In the rows, 128 means zero.
Here are made-up elements, facts about them, and rows of numbers that follow some of those facts. Name the element behind each unnamed row.

Named rows:
[173 162 136 124 120 144 128 176 109 121 116 141 117 109  58 110 164 149
 170 144 107 141 145 152 101 139  95 128 157] -> J_559
[182 154 125 146 116 149 144 165 111 125 116 143 121 119  66 118 157 144
 172 158 109 139 129 149 106 153  99 127 154] -> J_252
[ 86  81 146 114 134  89 133 120 170  97 127 110 114 161 201 146  80 125
 118 132 184 116 111 115 114 168  81 166  60] -> J_457
[ 86 122 103 162 117 144 143 105 136 193 121 131 128 108 162 152 122 113
  89  90 108 127 109 118 170  69 224  99 125] -> J_92
[110 120 118 138 126 116 124 121 160 119 126 122 130 145 210 149 143  91
 131 137 172  85  62  70 136 186  95 166  65] -> J_661
[ 60 129 109 138 111 125 127 132 141 182 124 124 111 101 151 140 111 151
  80  97 112 151 136 149 164  43 230 119 110] -> J_779
[180 132 169  95 157 139 125 135 103 114 129 132 131 119  69 106 164 146
 142 146  95 136 131 145 111 145 101 117 154] -> J_570
[184 128 173 100 160 140 127 127 105 116 132 132 139 123  73 108 166 146
 138 148  95 137 123 140 114 148 105 116 152] -> J_378
[188 139 138 119 150 138 123 138 102 102 131 126 127 129  83 105 136 140
 142 165 108 135 139 158 122 134 113 126 169] -> J_751
[ 54 135  83 156  81 126 121  96 126 164 152 139 158 118 139 135 101 128
  96  74 140 139 167 110 155  74 188 106 136] -> J_764
[ 97  89 129 157 101 107 155 121 173 121 124 126 129 156 189 165 106 110
 145 131 184 112  77  88 111 197  69 157  52] -> J_766
[ 97  81 135 147 114 101 152 117 172 110 126 120 126 160 193 160  94 114
 132 134 186 113  86  98 111 190  75 161  54] -> J_400
[194 127 145 124 154 140 130 111  99 112 143 131 152 135  84 111 152 137
 136 162 107 130 118 130 123 160 108 118 164] -> J_952
[191 137 133 128 145 140 124 112  96 106 145 131 156 136  79 106 147 135
 139 162 114 128 129 128 123 158 104 122 168] -> J_170
[180 152 144  95 166 140 110 145 100  90 114 125 106 130  92  96 124 112
 151 137 101 122 175 156 115 113 101 111 195] -> J_792
[197 157 112 122 154 135 113 148 102 109 132 120 119 122  98 104 158 150
 133 195 101 130 113 160 141 129 148 147 159] -> J_549
[206 147 130 127 166 153 126 126  98 108 120 129 124 132 102 109 147 105
 146 159  96 110 124 137 130 140 117 113 187] -> J_744

Facts:
ζ: uses; φ: belongs to class
J_104 -ζ-> J_70; J_125 -ζ-> J_252; J_126 -ζ-> J_779
J_148 -ζ-> J_457; J_170 -ζ-> J_293; J_195 -ζ-> J_941
J_203 -ζ-> J_125; J_21 -ζ-> J_583; J_252 -ζ-> J_927
J_263 -ζ-> J_291; J_291 -ζ-> J_694; J_293 -ζ-> J_805
J_315 -ζ-> J_657; J_319 -ζ-> J_263; J_362 -ζ-> J_203
J_372 -ζ-> J_831; J_378 -ζ-> J_104; J_387 -ζ-> J_54
J_400 -ζ-> J_434; J_434 -ζ-> J_766; J_456 -ζ-> J_744
J_457 -ζ-> J_860; J_462 -ζ-> J_94; J_508 -ζ-> J_195
J_520 -ζ-> J_319; J_54 -ζ-> J_931; J_549 -ζ-> J_892
J_559 -ζ-> J_837; J_570 -ζ-> J_378; J_583 -ζ-> J_846
J_588 -ζ-> J_853; J_595 -ζ-> J_520; J_60 -ζ-> J_947
J_621 -ζ-> J_775; J_632 -ζ-> J_652; J_652 -ζ-> J_661
J_657 -ζ-> J_690; J_661 -ζ-> J_92; J_675 -ζ-> J_549
J_682 -ζ-> J_559; J_690 -ζ-> J_952; J_694 -ζ-> J_792
J_70 -ζ-> J_981; J_721 -ζ-> J_126; J_744 -ζ-> J_595
J_749 -ζ-> J_456; J_751 -ζ-> J_621; J_766 -ζ-> J_991
J_775 -ζ-> J_588; J_779 -ζ-> J_950; J_792 -ζ-> J_910
J_831 -ζ-> J_901; J_837 -ζ-> J_60; J_846 -ζ-> J_570
J_853 -ζ-> J_148; J_860 -ζ-> J_508; J_875 -ζ-> J_721
J_892 -ζ-> J_632; J_90 -ζ-> J_462; J_900 -ζ-> J_362
J_901 -ζ-> J_930; J_910 -ζ-> J_372; J_92 -ζ-> J_749
J_927 -ζ-> J_682; J_930 -ζ-> J_972; J_94 -ζ-> J_675
J_941 -ζ-> J_400; J_942 -ζ-> J_21; J_947 -ζ-> J_942
J_950 -ζ-> J_90; J_952 -ζ-> J_170; J_981 -ζ-> J_315
J_991 -ζ-> J_900; J_104 -φ-> b; J_125 -φ-> a
J_126 -φ-> b; J_148 -φ-> a; J_170 -φ-> a
J_195 -φ-> b; J_203 -φ-> b; J_21 -φ-> a
J_252 -φ-> a; J_263 -φ-> b; J_291 -φ-> c
J_293 -φ-> a; J_315 -φ-> b; J_319 -φ-> c
J_362 -φ-> a; J_369 -φ-> c; J_372 -φ-> c
J_378 -φ-> a; J_387 -φ-> a; J_400 -φ-> c
J_434 -φ-> a; J_456 -φ-> b; J_457 -φ-> c
J_462 -φ-> a; J_508 -φ-> c; J_52 -φ-> a
J_520 -φ-> c; J_54 -φ-> a; J_549 -φ-> a
J_559 -φ-> a; J_570 -φ-> a; J_583 -φ-> a
J_588 -φ-> a; J_595 -φ-> b; J_60 -φ-> c
J_621 -φ-> b; J_632 -φ-> c; J_652 -φ-> a
J_657 -φ-> a; J_661 -φ-> c; J_675 -φ-> a
J_682 -φ-> b; J_690 -φ-> a; J_694 -φ-> c
J_70 -φ-> a; J_721 -φ-> b; J_744 -φ-> a
J_749 -φ-> c; J_751 -φ-> a; J_764 -φ-> b
J_766 -φ-> c; J_775 -φ-> b; J_779 -φ-> b
J_792 -φ-> a; J_805 -φ-> b; J_831 -φ-> c
J_837 -φ-> a; J_846 -φ-> b; J_853 -φ-> c
J_860 -φ-> a; J_875 -φ-> c; J_892 -φ-> b
J_90 -φ-> b; J_900 -φ-> b; J_901 -φ-> a
J_910 -φ-> c; J_92 -φ-> b; J_927 -φ-> a
J_930 -φ-> a; J_931 -φ-> b; J_94 -φ-> a
J_941 -φ-> a; J_942 -φ-> a; J_947 -φ-> c
J_950 -φ-> b; J_952 -φ-> a; J_972 -φ-> a
J_981 -φ-> c; J_991 -φ-> a

Which element is each row?
No name comes twice in this set of rows, the named rows included.
[179 159 128 136 117 148 139 169 111 122 114 143 118 115  62 115 162 146
 172 152 109 140 133 152 105 146  97 127 156]	J_927
[194 106 139 137 149 131 146 125 109 101 129 121 125 147  85 122 103 149
 137 178 117 149 133 171 114 142 115 126 163]	J_941
[197 113 134 150 135 137 156 131 112 110 124 132 129 145  82 127 114 145
 149 175 116 145 122 164 113 150 113 121 161]	J_434
[ 97  89 165 114 136 112 137  98 162 124 135 126 148 145 188 149 149 106
 123 111 166 101  67  65 114 202  69 150  47]	J_981
[193 119 171 107 161 142 132 116 102 117 133 130 147 128  77 112 162 141
 133 152  94 135 111 135 116 155 106 114 152]	J_70
[ 52 113 148 121 109 130 136 120 142 192 121 133 125  96 131 144 133 142
  88  56 104 153 137 130 144  62 198  95 105]	J_846
[105 125 113 135 125 109 117 132 160 119 130 119 126 141 209 146 145 104
 125 146 172  91  66  80 140 182 103 174  60]	J_632
[ 91  77 143 127 127  89 138 114 172  97 128 111 119 161 198 153  81 121
 123 138 184 116 103 111 112 175  77 163  57]	J_508
[ 51 135 114 157  76 142 153 148 150 201 111 145 115  90 121 153 128 141
 118  62 114 153 141 134 139  65 192 102 105]	J_682

The same elements again, as new rows of numbers:
Known rows:
[162 136 188 114  96 111 143 165 143 165  95 129 131 121 136  82 125  96
 140 167 144  82 113 159 150 123 185 102 188 137  96 173 143  70 160 162] -> J_203
[158 106 163 157 139 105 120 130  88 117 126  83 132 146 110  90  98  83
 143 115 126 163 125 115 105 153  56 140 128  98 151 102 101 115 134 104] -> J_952
[136 134 228 147 163 117 107 159 127 144  85 133 118 155 143  89 130 114
 125 111 134 107 102 128 116 150 101 148 110  41 132 122 104  99 132 128] -> J_362
[136 156 119 149 105  91 156 141 124 165 162 112  68 131 155 150 120 157
 142 146  82 153 102 106  82 195 129  77 140 164 204 151 149 132 149 124] -> J_981
[160 136 187 161 197  89 113 130 121 142 114 137 151 156 138 108  99 115
 116 124 111 110 113 146 112 142 112 139 119  48 102  89 102 128 142  78] -> J_941
[ 87 140 173 104 170 123 120 128 120 116 117  85 109 167 126  58 115 138
 129  99 125 164 141 118  93 116 110 135  89  70 114 118 107 103 130  83] -> J_387
[189 124 121 105  72  80 145 172 136 159 120  80 149 114 125  79 124  94
 124 157 135 103 147 149 122 143 180  91 173 153 128 200 157 116 166 108] -> J_104
[160 138 200 156 191 102 115 138 118 146  98 133 144 157 148 104 110 118
 117 121 118 103 112 148 115 146 108 146 118  43 112 103 103 113 144  90] -> J_434
[ 96 176 125 144  94  69 149 119 130 187 148 142  75 159 152 173  99 184
 156 140  91 157  55 128 107 142 125 109 127 181 148 155 132 149 143 135] -> J_694
[137 182  85 107 116 116 162 130 125 154 144 172  89 153 141 169  85 175
 129 136  96 157  76 110  69 146 139  78 115 135 171 121 160 136 159 163] -> J_661
[124 117 216 133 147 107  95 151 128 133  91 131 104 156 126  82 131  98
 135 115 140 122  91 129  94 147  96 151 117  41 127 119 101 100 123 146] -> J_252
[ 85 139 173 103 170 123 120 127 119 112 118  79 109 169 128  58 115 139
 126 100 129 165 140 124  91 115 107 136  89  70 114 120 108 100 127  80] -> J_54
[140 115 146 135 161 109 144 147 123 117 101 131 106 144  82 103 125 103
  90  88 106 124  96 155 102 102  88 159 107  59 147 107 122 129 130 103] -> J_462
[ 97 139 120 111  99  75 131 109 149 162 159 147  46 144 151 147 108 143
 141 174  82 151  49 130  30 175 161  91 160 130 145 131 136 144 135 142] -> J_947
[162 108 165 155 138 104 122 139  90 120 125  82 131 146 115  90 103  86
 142 114 126 162 131 113 106 156  57 140 123  92 158 111 107 116 137 102] -> J_690
[105 165 127 134 119  94 156 126 140 167 158 152  66 143 146 156 108 165
 143 145  80 149  75 118  84 158 143  88 139 156 159 129 144 130 140 137] -> J_369
[123 118 180 124 134  77 108 144  93 148 121 105 115 176 132 102 108 106
 122  74 139 137  91 184 133 120  90 151 103  83 133 110 126 141 122  98] -> J_972

Rows to name:
No name comes twice in this set of rows, the named rows included.
[138 170  87 107 124 120 168 134 125 153 148 174  77 151 139 167  92 166
 118 125  93 147  73 122  78 143 146  81 125 137 182 110 169 132 155 161]	J_632
[ 90 157 118 155 129  97 184 125 160 162 148 151  45 123 115 160 129 170
 128 149  49 142  66 117  86 136 135 107 151 164 166 141 132 123 138 124]	J_875
[112 148 132  74 106 123 166 137 138 136 126  79 135 138 131  57 103 125
 137 157 135 135 151 152 131  92 197  89 167 164  79 171 146  75 158 108]	J_931
[152 152 141 134 135  95 107 131 124 130  89 126 162 162 104 108  94 130
 130 112 141 159 111  91  89 116  77 156  75  54 119 141  97 141 147 120]	J_744
[130 123 221 141 151 108  96 154 127 140  86 134 107 155 128  81 134 106
 130 110 138 116  95 125 102 148  95 150 115  39 131 120 104  98 125 143]	J_125
[113 173 127 141 146  70 131 126 158 171 190 177  64 130 116 145 119 158
 169 141  77 135  87  93 107 155 147  59 123 153 140 101 158 139 129 130]	J_853
[131 132 170 136 162  73  87 151 135 136 134 136 112 142  75  74 141 105
 146  89 130 130 122 100 124 122  92 118  79  61 120 106 129 134 117 110]	J_751
[164 136 127 109 147 119 119 151 106 116  98 141 144 165 106 102  94 113
 104  88 140 139 110 131  87 117  92 138  81  42 145 103 134 138 141 128]	J_652
[158 153 125 116  65  70 150 142 144 171 105 109 172 135 110 107  94 118
 149 165 148 128 112 145 150  88 159 122 161 173  79 198 126 116 165 135]	J_263
[182 159 103  97  74 100 153 145 142 151  99 126 183 131 104 102  83 115
 138 165 151 126 127 122 124  91 169 105 152 149  86 181 143 112 176 150]	J_456

Now the same elements, written a new way:
Known rows:
[156  83 125 116 169 118 187 128 145 125 115 166] -> J_875
[ 99 119 182 159 147 172 102 153  96 125 119  99] -> J_588
[142 115 142 106 123  96 199 153 116 118 158 185] -> J_694
[ 99 132 144 153 129 176 126 129 130 118 136 102] -> J_387
[153 148 143 147 114 197  99 111 128  82 144 107] -> J_570
[131 167 104 121 120  49 105 108 156 188 108 132] -> J_203
[115  96  76  90 126  62  87 117 142 131 107 124] -> J_892
[133  78  94 117 133  45 106 110 173 128  96 107] -> J_90
[129 131 114 151 103 195 146 108  94 130 132  69] -> J_690
[145 111  97 107  95  61 121 103 106 176 111  80] -> J_805
[102 137 160 166 104 144 154 142 145  95 152 103] -> J_930
[125 111  96  70 147 139 163 143 100 124 143 197] -> J_749
[181 130 123 103 105  69  65 100 136 120 126 124] -> J_846
[172 151 109 133 160 127 170 160 120 146 104 196] -> J_400
[134 151 166 140 128 188  95 105 144 103 153 118] -> J_942
[134  84 101 120 132  42 110 112 173 128  96 103] -> J_779
[ 98 187 125 165 131 178 132 125 150 144 124 120] -> J_362

Name these rows:
No name comes twice in this set of rows, the named rows included.
[105 124  83  80  99  59  85 130 118 135 129 139]	J_456
[ 83 113 105 135 145 183 120 125 147  95 126 110]	J_549
[131 121 117  80 133 117 174 151 101 122 152 192]	J_520
[116 181 114 179 131 178 121 148 137 123 106 125]	J_434
[141 117 133 100 123 104 191 153 115 122 157 187]	J_291
[141 152 161 143 127 188  93 106 138  92 153 114]	J_21
[136 166  93 127 116  47 102 121 157 179 100 133]	J_900
[106 188 114 172 131 174 128 138 145 134 115 125]	J_991
[155 145 134 145 116 195 105 110 120  88 142 105]	J_378
[135 118 123  89 129 112 184 153 106 123 157 191]	J_319
[107 125  89  81  94  47  91 134 121 132 137 137]	J_595
[161 111 155 121 169 121 154 166  91 146 108 182]	J_457
[127 104  90  74 158 141 164 139 108 124 137 189]	J_661

